Below is a small trained network, with its code and all its weights. Each question gives an input and a class and asks what happens when units are switched off, that is, made to give their printed mean instead of their output.

import numpy as np


def w(rows, s, z=0):
    codes = np.array(rows[::2]) - 128.0
    scale = np.full(codes.shape[1], s)
    scale[-1] = z or s
    return codes * scale


def f(y):
    return np.maximum(y, 0)


def log_softmax(a):
    a = a - a.max(-1, keepdims=True)
    return a - np.log(np.exp(a).sum(-1, keepdims=True))


def net(x, mask):
    res = np.array(x, float).reshape(1, 6) / 4 @ E
    y = f(res @ A[0][:, :-1].T + A[0][:, -1])
    res = res + np.where(mask, y, B[0][:, -1]) @ B[0][:, :-1]
    return log_softmax(res[-1] @ U[:, :-1].T + U[:, -1])


A, B = {}, {}
E = w([
[154,108,254,109,227,113,56,38],'x0',
[48,22,97,69,108,103,162,47],'x1',
[76,219,174,172,129,154,221,49],'x2',
[100,95,95,101,228,159,234,159],'x3',
[79,196,139,169,152,96,162,213],'x4',
[152,111,157,75,68,66,181,75],'x5',
],0.0085)
A[0] = w([
[193,118,103,205,117,222,134,152,161],'neuron 1',
[148,254,141,167,137,120,141,187,223],'neuron 2',
[172,86,136,84,54,168,89,177,99],'neuron 3',
[88,130,125,170,76,86,175,172,4],'neuron 4',
[93,162,147,173,95,142,92,31,92],'neuron 5',
[93,144,109,109,91,134,155,156,59],'neuron 6',
[97,80,52,120,182,135,130,179,160],'neuron 7',
[178,72,161,82,219,133,41,101,219],'neuron 8',
],0.0094,0.0028)
B[0] = w([
[216,209,196,156,190,125,143,85,188],'neuron 1',
[123,175,202,103,191,151,126,189,235],'neuron 2',
[175,158,132,61,167,122,164,242,181],'neuron 3',
[137,24,134,132,124,92,37,144,179],'neuron 4',
[177,106,118,88,77,92,188,123,208],'neuron 5',
[127,41,171,32,81,95,164,154,170],'neuron 6',
[194,104,108,89,87,90,197,61,195],'neuron 7',
[48,32,173,65,93,2,62,142,250],'neuron 8',
],0.0093,0.011)
U = w([
[59,125,133,56,136,119,16,177,167],'0',
[174,243,100,112,152,226,164,135,3],'1',
[128,104,73,39,2,108,139,64,164],'2',
],0.0076,0.00058)

Each question gives the input, the list of numbers given to net, and the class t.
The units are the neurons (one row each of A and B). Each row of codes is followed by its name. A weight is (code - 128) times the scale printed after its matrix; where a second scale follows, it is the last column's (A, B and U).
mask holds one flag per neuron, in row order. A switched-off neuron (its flag False) gives its mean, the last column of its row in B, instead of its output. The means were averaged over made-up inputs and are rounded, as every weight is.
A unit's drop is (log p(t) with every unit on - log p(t) with that unit switched off) / (log p(t) with every unit on - log p(t) with every unit switched off).
most important unit: the unit with the biggest drop
top k neurons: the k neurons with the biggest drops, biggest first
drop when u is switched off: that unit's drop, to one decimal
input [3,-4,6,8,-3,5], class 1: most important unit : neuron 8
input [7,6,-5,5,-7,6], class 0: top 2 neurons : [neuron 8; neuron 5]
input [4,-3,8,-7,-1,1], class 1: top 2 neurons : [neuron 8; neuron 2]
input [-5,-1,1,7,8,-4], class 1: top 4 neurons : [neuron 8; neuron 2; neuron 7; neuron 1]
input [-2,-4,-1,-5,-2,-8], class 1: top 2 neurons : [neuron 1; neuron 8]
input [3,6,-7,4,-5,-8], class 2: top 2 neurons : [neuron 7; neuron 2]
input [4,5,6,-5,4,-7], class 2: top 4 neurons : [neuron 5; neuron 1; neuron 3; neuron 2]
input [2,3,1,5,1,-2], class 2: top 2 neurons : [neuron 2; neuron 7]
input [1,6,5,8,4,-8], class 2: top 4 neurons : [neuron 7; neuron 2; neuron 1; neuron 3]
input [-7,-6,0,-1,-2,1], class 1: top 2 neurons : [neuron 8; neuron 1]
input [-8,2,-7,8,-7,-8], class 2: top 3 neurons : [neuron 7; neuron 2; neuron 6]
input [2,0,3,-7,-2,-4], class 2: top 2 neurons : [neuron 5; neuron 2]
input [-6,-5,-2,0,3,7], class 0: drop when neuron 8 is switched off : -0.1
input [-8,-7,2,5,-1,6], class 1: drop when neuron 1 is switched off : 0.2
input [-2,-5,0,-4,-8,2], class 1: drop when neuron 1 is switched off : 0.2
input [4,7,-7,1,6,-4], class 2: most important unit : neuron 7
input [3,-4,7,-5,7,7], class 1: drop when neuron 2 is switched off : 0.3
